Here is a tiny trained network, its code and every weight. The questions are about switching its units off for an input and a target symbol, where a switched-off unit gives its printed mean instead of its output.

import numpy as np


def w(rows, s, z=0):
    codes = np.array(rows[::2]) - 128.0
    scale = np.full(codes.shape[1], s)
    scale[-1] = z or s
    return codes * scale


def norm(h):
    return h / np.sqrt((h * h).mean(-1, keepdims=True) + 1e-5)


def f(y):
    return np.maximum(y, 0)


def softmax(a):
    e = np.exp(a - a.max(-1, keepdims=True))
    return e / e.sum(-1, keepdims=True)


def log_softmax(a):
    a = a - a.max(-1, keepdims=True)
    return a - np.log(np.exp(a).sum(-1, keepdims=True))


def net(x, mask):
    ids = ['Ωαβεζηθξπφ'.index(c) for c in x.split()]
    T = len(ids)
    res = E[ids] + P[:T]
    u = 0
    for l in range(3):
        r = norm(res)
        for j in range(2):
            rows = slice(2 * j, 2 * j + 2)
            q, k, v = (r @ M[l][rows].T for M in (Q, K, V))
            z = softmax(np.where(np.tri(T) > 0, q @ k.T / 2**0.5, -1e9)) @ v
            o = O[l][rows]
            res = res + np.where(mask[u + j], z, o[:, -1]) @ o[:, :-1]
        u += 2
        y = f(norm(res) @ A[l][:, :-1].T + A[l][:, -1])
        res = res + np.where(mask[u : u + 4], y, B[l][:, -1]) @ B[l][:, :-1]
        u += 4
    return log_softmax(norm(res)[-1] @ U[:, :-1].T + U[:, -1])


Q, K, V, O, A, B = {}, {}, {}, {}, {}, {}
E = w([
[81,118,119,139,5],'Ω',
[67,130,90,139,229],'α',
[75,65,157,136,51],'β',
[190,137,122,117,183],'ε',
[83,146,43,146,147],'ζ',
[76,51,183,107,122],'η',
[193,121,111,114,203],'θ',
[139,136,32,141,12],'ξ',
[87,201,178,89,90],'π',
[93,193,179,100,95],'φ',
],0.018)
P = w([
[64,142,243,252,74],'0',
[103,98,30,57,126],'1',
[123,95,40,60,132],'2',
[137,97,58,66,140],'3',
[146,98,72,76,135],'4',
[157,101,81,77,135],'5',
[161,100,93,84,138],'6',
[172,99,103,84,139],'7',
[172,101,115,90,143],'8',
[179,101,122,89,143],'9',
[180,102,132,91,142],'10',
[181,104,142,89,143],'11',
[183,105,151,87,136],'12',
[184,107,165,78,133],'13',
],0.0047)
Q[0] = w([
[195,195,109,69,183],'0.h1',
[154,247,97,220,110],'0.h1',
[152,108,166,134,146],'0.h2',
[128,175,105,85,152],'0.h2',
],0.014)
K[0] = w([
[189,153,90,150,254],'0.h1',
[162,183,40,171,72],'0.h1',
[99,50,181,120,184],'0.h2',
[153,155,113,108,166],'0.h2',
],0.011)
V[0] = w([
[147,158,30,219,160],'0.h1',
[133,139,37,254,134],'0.h1',
[34,80,86,16,128],'0.h2',
[157,209,80,231,138],'0.h2',
],0.0062)
O[0] = w([
[151,90,233,120,144,143],'0.h1',
[106,153,220,137,135,129],'0.h1',
[132,90,138,101,167,252],'0.h2',
[110,91,2,128,114,76],'0.h2',
],0.0097,0.0026)
A[0] = w([
[120,131,173,100,117,95],'0.n1',
[161,159,255,117,106,81],'0.n2',
[66,183,157,49,77,129],'0.n3',
[68,166,142,117,223,3],'0.n4',
],0.0089,0.0024)
B[0] = w([
[143,158,199,123,116,165],'0.n1',
[141,83,10,154,142,212],'0.n2',
[195,81,135,125,219,255],'0.n3',
[120,152,110,96,80,167],'0.n4',
],0.011,0.0064)
Q[1] = w([
[194,181,160,100,90],'1.h1',
[12,97,146,221,51],'1.h1',
[154,147,185,148,51],'1.h2',
[2,171,184,80,49],'1.h2',
],0.0087)
K[1] = w([
[32,205,76,143,164],'1.h1',
[165,131,129,18,107],'1.h1',
[158,107,62,54,26],'1.h2',
[83,63,11,2,169],'1.h2',
],0.0088)
V[1] = w([
[255,143,167,52,178],'1.h1',
[164,161,175,74,93],'1.h1',
[82,66,113,3,123],'1.h2',
[91,151,45,156,48],'1.h2',
],0.0064)
O[1] = w([
[125,139,158,66,139,219],'1.h1',
[126,204,153,135,55,9],'1.h1',
[169,68,182,9,101,94],'1.h2',
[135,242,138,93,254,139],'1.h2',
],0.0088,0.0015)
A[1] = w([
[8,75,16,110,49,80],'1.n1',
[126,139,56,84,144,113],'1.n2',
[108,142,111,71,171,49],'1.n3',
[71,51,170,102,174,252],'1.n4',
],0.012,0.0033)
B[1] = w([
[191,60,2,26,127,237],'1.n1',
[117,95,232,188,85,215],'1.n2',
[162,63,129,188,106,168],'1.n3',
[149,168,124,194,83,254],'1.n4',
],0.0098,0.0077)
Q[2] = w([
[122,206,193,120,11],'2.h1',
[111,135,64,81,67],'2.h1',
[95,182,149,136,210],'2.h2',
[77,166,91,83,74],'2.h2',
],0.012)
K[2] = w([
[219,136,200,79,91],'2.h1',
[163,100,114,88,90],'2.h1',
[105,181,138,154,60],'2.h2',
[138,1,94,127,87],'2.h2',
],0.018)
V[2] = w([
[235,124,255,96,109],'2.h1',
[26,141,197,237,127],'2.h1',
[30,161,143,138,44],'2.h2',
[157,65,15,112,174],'2.h2',
],0.0091)
O[2] = w([
[167,135,136,255,136,67],'2.h1',
[41,171,29,143,107,22],'2.h1',
[223,100,104,64,140,1],'2.h2',
[30,184,146,129,52,236],'2.h2',
],0.0084,0.0081)
A[2] = w([
[107,87,7,98,168,119],'2.n1',
[92,11,145,160,94,37],'2.n2',
[70,93,12,72,118,253],'2.n3',
[157,42,100,63,87,124],'2.n4',
],0.012,0.0044)
B[2] = w([
[81,239,191,98,32,188],'2.n1',
[159,210,91,4,57,211],'2.n2',
[246,21,97,138,134,254],'2.n3',
[2,210,67,185,232,252],'2.n4',
],0.0082,0.0096)
U = w([
[171,102,223,112,24,105],'Ω',
[78,172,200,226,98,237],'α',
[29,235,154,56,65,33],'β',
[43,142,146,129,198,235],'ε',
[184,215,148,62,161,101],'ζ',
[87,12,182,97,117,92],'η',
[169,90,7,89,63,52],'θ',
[69,66,83,244,89,113],'ξ',
[203,75,127,180,149,252],'π',
[119,241,64,199,142,119],'φ',
],0.014,0.004)

Each question gives the input, a string of symbols that net reads in full, and the target symbol t.
The units are the heads (2 rows each of Q, K, V and O) and the neurons (one row each of A and B). Each row of codes is followed by its name. A weight is (code - 128) times the scale printed after its matrix; where a second scale follows, it is the last column's (O, A, B and U).
mask holds one flag per unit, layer by layer, with each layer's heads first. A switched-off unit (its flag False) gives its mean, the last column of its rows in O or B, instead of its output. The means were averaged over made-up inputs and are rounded, as every weight is.
A unit's drop is (log p(t) with every unit on - log p(t) with that unit switched off) / (log p(t) with every unit on - log p(t) with every unit switched off).
The circuit of an input: a set's keep is (log p(t) with only the set's units on - log p(t) with every unit switched off) / (log p(t) with every unit on - log p(t) with every unit switched off). Starting from the 12 units with the biggest drops (on a tie, the unit counted first), units are removed one at a time, each time the one whose removal leaves the highest keep (on an exact tie, the one counted first), for as long as the keep stays at least 0.8.
circuit, biggest first: the units of the circuit, biggest drop first
unit that matters most: the unit with the biggest drop
top k neurons: the k neurons with the biggest drops, biggest first
which heads matter: for each layer, one digit per head in row order, 1 if its drop is at least 0.15 and else 0, layers parted by /
input ε ξ β θ ξ π θ π α, target θ: which heads matter : 01 / 01 / 00
input θ ξ ξ β π φ α η ε α π η ξ ε, target ξ: unit that matters most : 0.n2
input β ξ ε η β π θ π ε ξ Ω η, target β: which heads matter : 11 / 01 / 10
input ξ π α Ω π α θ π Ω, target β: which heads matter : 10 / 11 / 10
input ε η ε ξ Ω θ π η π ξ θ η θ θ, target φ: which heads matter : 01 / 01 / 10
input ε θ ε η η Ω θ φ ζ π ε, target φ: circuit, biggest first : (0.n2, 0.h2, 1.h2, 0.n3)
input π θ ξ π θ π φ, target π: circuit, biggest first : (0.n3, 0.n2)
input ε ξ θ η ξ ε, target φ: which heads matter : 01 / 01 / 10
input π ζ η Ω η π β φ ξ ξ, target β: circuit, biggest first : (0.h1, 0.n2, 2.n3, 2.n4)
input θ π θ ξ π ε π η α θ, target ξ: which heads matter : 11 / 01 / 11
input Ω Ω θ π π θ Ω, target Ω: circuit, biggest first : (0.n2, 2.h1)
input η θ ε ε φ ξ ξ ξ θ π η η ε π, target Ω: circuit, biggest first : (1.h2, 0.n3)
input α θ α Ω Ω β, target θ: top 3 neurons : (1.n1, 0.n1, 1.n2)
input Ω α θ ξ η β ξ α Ω π ξ ξ ε, target ε: top neuron : (1.n1)
input φ π π, target θ: top 4 neurons : (1.n1, 0.n3, 2.n3, 0.n4)
input Ω π π π π ξ α, target θ: which heads matter : 00 / 01 / 00
input π π ξ ζ ε ε η ε α π η β π, target π: which heads matter : 11 / 10 / 01
input η Ω ξ β ξ, target β: top 4 neurons : (0.n2, 2.n3, 0.n1, 1.n2)
input β ξ α ξ φ Ω π θ φ ξ π, target α: which heads matter : 01 / 00 / 01
input ξ η π, target ζ: circuit, biggest first : (0.n3)
input α Ω π φ Ω π η, target θ: which heads matter : 10 / 00 / 00
